Here is a tiny trained network, its code and every weight. The questions are about switching its units off for an input and a target symbol, where a switched-off unit gives its printed mean instead of its output.

import numpy as np


def w(rows, s, z=0):
    codes = np.array(rows[::2]) - 128.0
    scale = np.full(codes.shape[1], s)
    scale[-1] = z or s
    return codes * scale


def f(y):
    return y / 2 * (1 + np.tanh(0.7978845608 * (y + 0.044715 * y**3)))


def softmax(a):
    e = np.exp(a - a.max(-1, keepdims=True))
    return e / e.sum(-1, keepdims=True)


def log_softmax(a):
    a = a - a.max(-1, keepdims=True)
    return a - np.log(np.exp(a).sum(-1, keepdims=True))


def net(x, mask):
    ids = ['αγδεζηθλμξπστφψω'.index(c) for c in x.split()]
    T = len(ids)
    res = E[ids] + P[:T]
    u = 0
    for l in range(3):
        q, k, v = (res @ M[l].T for M in (Q, K, V))
        z = softmax(np.where(np.tri(T) > 0, q @ k.T / 3**0.5, -1e9)) @ v
        res = res + np.where(mask[u], z, O[l][:, -1]) @ O[l][:, :-1]
        u += 1
        y = f(res @ A[l][:, :-1].T + A[l][:, -1])
        res = res + np.where(mask[u : u + 8], y, B[l][:, -1]) @ B[l][:, :-1]
        u += 8
    return log_softmax(res[-1] @ U[:, :-1].T + U[:, -1])


Q, K, V, O, A, B = {}, {}, {}, {}, {}, {}
E = w([
[167,116,127,85,140,142],'α',
[76,106,83,135,158,158],'γ',
[185,101,157,90,103,142],'δ',
[129,154,148,133,86,115],'ε',
[62,150,124,139,126,123],'ζ',
[171,98,69,131,93,96],'η',
[128,122,139,96,125,160],'θ',
[150,162,69,155,141,69],'λ',
[135,131,197,111,160,178],'μ',
[97,124,93,157,83,108],'ξ',
[71,192,113,142,149,45],'π',
[124,90,152,104,86,185],'σ',
[150,142,67,67,178,117],'τ',
[160,101,196,77,201,166],'φ',
[6,70,107,141,240,97],'ψ',
[66,94,255,191,96,155],'ω',
],0.0083)
P = w([
[186,238,113,163,100,129],'0',
[56,11,128,54,250,154],'1',
[112,4,147,64,241,129],'2',
[120,71,123,118,225,107],'3',
[115,53,127,109,210,112],'4',
[115,44,158,75,189,142],'5',
[90,73,166,65,166,132],'6',
[83,72,148,82,147,93],'7',
[68,73,162,62,138,132],'8',
[57,75,171,52,115,129],'9',
[22,72,155,45,118,114],'10',
[31,69,146,49,142,137],'11',
],0.0034)
Q[0] = w([
[198,241,119,163,73,246],'L0H1',
[117,235,126,207,86,2],'L0H1',
[62,7,210,60,200,121],'L0H1',
],0.0054)
K[0] = w([
[160,107,1,99,146,128],'L0H1',
[177,90,120,47,97,254],'L0H1',
[97,154,205,218,95,50],'L0H1',
],0.0066)
V[0] = w([
[138,113,254,131,27,218],'L0H1',
[40,138,113,216,42,103],'L0H1',
[36,83,156,135,235,167],'L0H1',
],0.0068)
O[0] = w([
[158,92,191,244,122,249,79],'L0H1',
[44,182,193,190,20,92,101],'L0H1',
[50,1,200,150,203,30,254],'L0H1',
],0.0066,0.003)
A[0] = w([
[248,194,53,47,128,194,177],'L0N1',
[42,154,52,89,145,2,232],'L0N2',
[178,16,187,183,197,67,253],'L0N3',
[90,200,184,199,35,191,173],'L0N4',
[139,132,125,53,220,84,185],'L0N5',
[140,35,173,195,150,137,164],'L0N6',
[184,100,108,17,195,88,180],'L0N7',
[196,184,134,129,42,225,174],'L0N8',
],0.0045,0.0039)
B[0] = w([
[201,162,41,72,153,220,131],'L0N1',
[108,144,167,39,87,55,237],'L0N2',
[76,52,218,89,173,156,254],'L0N3',
[203,166,180,252,43,133,124],'L0N4',
[102,147,152,54,175,125,201],'L0N5',
[105,70,238,169,148,116,169],'L0N6',
[67,127,113,34,223,117,196],'L0N7',
[232,130,74,189,88,212,118],'L0N8',
],0.0047,0.006)
Q[1] = w([
[238,109,70,174,139,51],'L1H1',
[8,89,214,44,86,117],'L1H1',
[232,158,4,246,163,133],'L1H1',
],0.0025)
K[1] = w([
[26,24,180,50,246,82],'L1H1',
[161,248,69,140,96,147],'L1H1',
[55,1,212,98,157,111],'L1H1',
],0.0029)
V[1] = w([
[39,112,241,186,134,84],'L1H1',
[114,191,97,162,2,79],'L1H1',
[142,143,173,224,29,207],'L1H1',
],0.005)
O[1] = w([
[145,185,253,167,164,66,119],'L1H1',
[233,129,94,133,9,23,47],'L1H1',
[240,66,152,197,111,114,3],'L1H1',
],0.0049,0.004)
A[1] = w([
[114,38,178,111,163,68,184],'L1N1',
[169,92,136,180,83,181,242],'L1N2',
[121,130,43,78,106,153,190],'L1N3',
[178,87,103,128,67,176,181],'L1N4',
[170,119,89,141,151,219,219],'L1N5',
[108,57,203,117,170,65,194],'L1N6',
[141,254,117,140,53,46,178],'L1N7',
[115,99,94,62,156,67,252],'L1N8',
],0.0064,0.0034)
B[1] = w([
[61,138,211,88,41,103,237],'L1N1',
[222,25,125,223,119,176,134],'L1N2',
[82,152,28,54,87,174,147],'L1N3',
[149,31,38,182,101,180,128],'L1N4',
[132,74,102,151,164,244,133],'L1N5',
[80,161,202,103,34,136,249],'L1N6',
[235,210,167,112,105,3,129],'L1N7',
[73,166,154,33,101,99,228],'L1N8',
],0.0048,0.013)
Q[2] = w([
[1,71,207,26,38,132],'L2H1',
[79,40,167,43,28,107],'L2H1',
[119,54,131,79,92,138],'L2H1',
],0.005)
K[2] = w([
[255,209,40,147,158,170],'L2H1',
[253,171,37,207,104,175],'L2H1',
[193,146,38,202,77,180],'L2H1',
],0.0036)
V[2] = w([
[159,174,236,142,161,60],'L2H1',
[92,114,176,132,238,199],'L2H1',
[28,243,130,2,145,82],'L2H1',
],0.0058)
O[2] = w([
[199,255,139,133,122,115,2],'L2H1',
[36,168,228,159,205,200,33],'L2H1',
[59,154,99,112,29,189,14],'L2H1',
],0.0062,0.0084)
A[2] = w([
[89,180,128,94,1,198,244],'L2N1',
[112,170,179,139,136,62,251],'L2N2',
[90,205,160,120,79,224,161],'L2N3',
[197,78,105,113,158,59,167],'L2N4',
[89,149,146,120,143,76,163],'L2N5',
[134,101,62,123,26,150,125],'L2N6',
[168,104,134,196,140,211,183],'L2N7',
[97,125,159,143,198,186,187],'L2N8',
],0.0063,0.0026)
B[2] = w([
[101,151,139,160,196,53,253],'L2N1',
[211,148,162,105,86,162,193],'L2N2',
[76,121,118,198,124,94,213],'L2N3',
[113,101,99,180,87,99,213],'L2N4',
[155,137,137,101,70,145,189],'L2N5',
[147,140,133,120,255,116,169],'L2N6',
[110,139,181,87,169,187,135],'L2N7',
[175,144,141,120,165,190,176],'L2N8',
],0.007,0.018)
U = w([
[105,72,112,74,74,254,81],'α',
[102,119,176,77,106,80,31],'γ',
[113,92,119,167,184,130,191],'δ',
[124,113,93,197,140,80,178],'ε',
[167,184,126,72,67,148,255],'ζ',
[101,56,38,123,77,149,51],'η',
[132,127,139,87,152,161,244],'θ',
[122,158,77,67,208,107,123],'λ',
[183,183,151,57,161,233,108],'μ',
[161,118,89,141,31,115,138],'ξ',
[142,208,75,117,186,97,117],'π',
[116,90,179,210,135,109,166],'σ',
[74,114,67,173,175,143,66],'τ',
[117,157,145,153,174,190,168],'φ',
[98,197,128,199,101,129,52],'ψ',
[186,190,151,185,171,124,27],'ω',
],0.0049,0.0038)

Each question gives the input, a string of symbols that net reads in full, and the target symbol t.
The units are the heads (3 rows each of Q, K, V and O) and the neurons (one row each of A and B). Each row of codes is followed by its name. A weight is (code - 128) times the scale printed after its matrix; where a second scale follows, it is the last column's (O, A, B and U).
mask holds one flag per unit, layer by layer, with each layer's heads first. A switched-off unit (its flag False) gives its mean, the last column of its rows in O or B, instead of its output. The means were averaged over made-up inputs and are rounded, as every weight is.
A unit's drop is (log p(t) with every unit on - log p(t) with that unit switched off) / (log p(t) with every unit on - log p(t) with every unit switched off).
The circuit of an input: a set's keep is (log p(t) with only the set's units on - log p(t) with every unit switched off) / (log p(t) with every unit on - log p(t) with every unit switched off). Starting from the 12 units with the biggest drops (on a tie, the unit counted first), units are removed one at a time, each time the one whose removal leaves the highest keep (on an exact tie, the one counted first), for as long as the keep stays at least 0.8.
units of the circuit, in order: the units of the circuit, biggest drop first
top k neurons: the k neurons with the biggest drops, biggest first
top k neurons in layer l: the k neurons of layer l with the biggest drops, biggest first
input ψ γ λ α ω ζ ψ ξ λ ξ, target ψ: units of the circuit, in order : [L2H1; L1H1; L2N3]
input ω η ψ, target σ: units of the circuit, in order : [L0H1; L1H1; L0N4]
input ψ η σ ε, target ψ: units of the circuit, in order : [L2H1; L1H1; L2N3]
input ψ μ ξ ψ θ λ α γ φ σ θ, target ψ: top 2 neurons : [L2N3; L2N1]
input δ ξ ε ψ τ ω η δ σ η η θ, target δ: top neuron : [L0N8]
input α γ ξ ω μ ζ ξ μ ω σ, target α: top 3 neurons in layer 2 : [L2N1; L2N3; L2N6]
input σ ψ ξ σ δ η η π φ ω η, target σ: top 2 neurons in layer 1 : [L1N2; L1N4]
input ψ ζ ψ ξ ζ ψ α ζ θ δ δ, target ψ: top 2 neurons : [L2N3; L2N1]
input ε δ ζ σ, target ε: top 4 neurons in layer 0 : [L0N4; L0N3; L0N8; L0N7]
input η π η ζ ξ η α, target η: top 3 neurons in layer 0 : [L0N1; L0N8; L0N3]
input α τ θ μ θ α, target α: top 3 neurons : [L2N1; L0N1; L1N3]
input ω ω γ, target σ: top 4 neurons : [L0N4; L1N2; L2N4; L0N8]
input τ τ ω ω ω σ τ ζ η τ, target τ: top 2 neurons in layer 2 : [L2N1; L2N3]
input δ θ η δ ω σ η φ, target δ: top neuron in layer 0 : [L0N8]
input ω π θ ω δ τ λ γ η ψ, target ω: top 2 neurons : [L0N4; L1N2]
input λ ψ φ ε ψ ψ ω τ λ, target λ: top 2 neurons in layer 1 : [L1N7; L1N3]
input ζ ε α α ξ ψ ω τ δ, target ζ: top 2 neurons in layer 0 : [L0N4; L0N7]
input α μ ω γ λ σ φ ξ φ, target α: top 2 neurons : [L2N1; L0N1]
input ψ ξ ξ ψ ψ ε σ ξ, target ψ: top 2 neurons : [L2N3; L2N1]
input φ μ ω η θ γ μ, target φ: top 2 neurons : [L2N8; L0N2]
input ω ξ σ ξ α σ η γ σ ξ φ, target ω: top 2 neurons : [L0N4; L1N2]
input τ δ ω ξ ε φ ε γ, target τ: top neuron : [L2N1]
input ξ ξ μ α ψ ξ τ α ε ξ, target ξ: top 3 neurons in layer 2 : [L2N1; L2N4; L2N6]
input ε σ α μ ζ ξ ζ, target ε: top 2 neurons in layer 1 : [L1N2; L1N4]
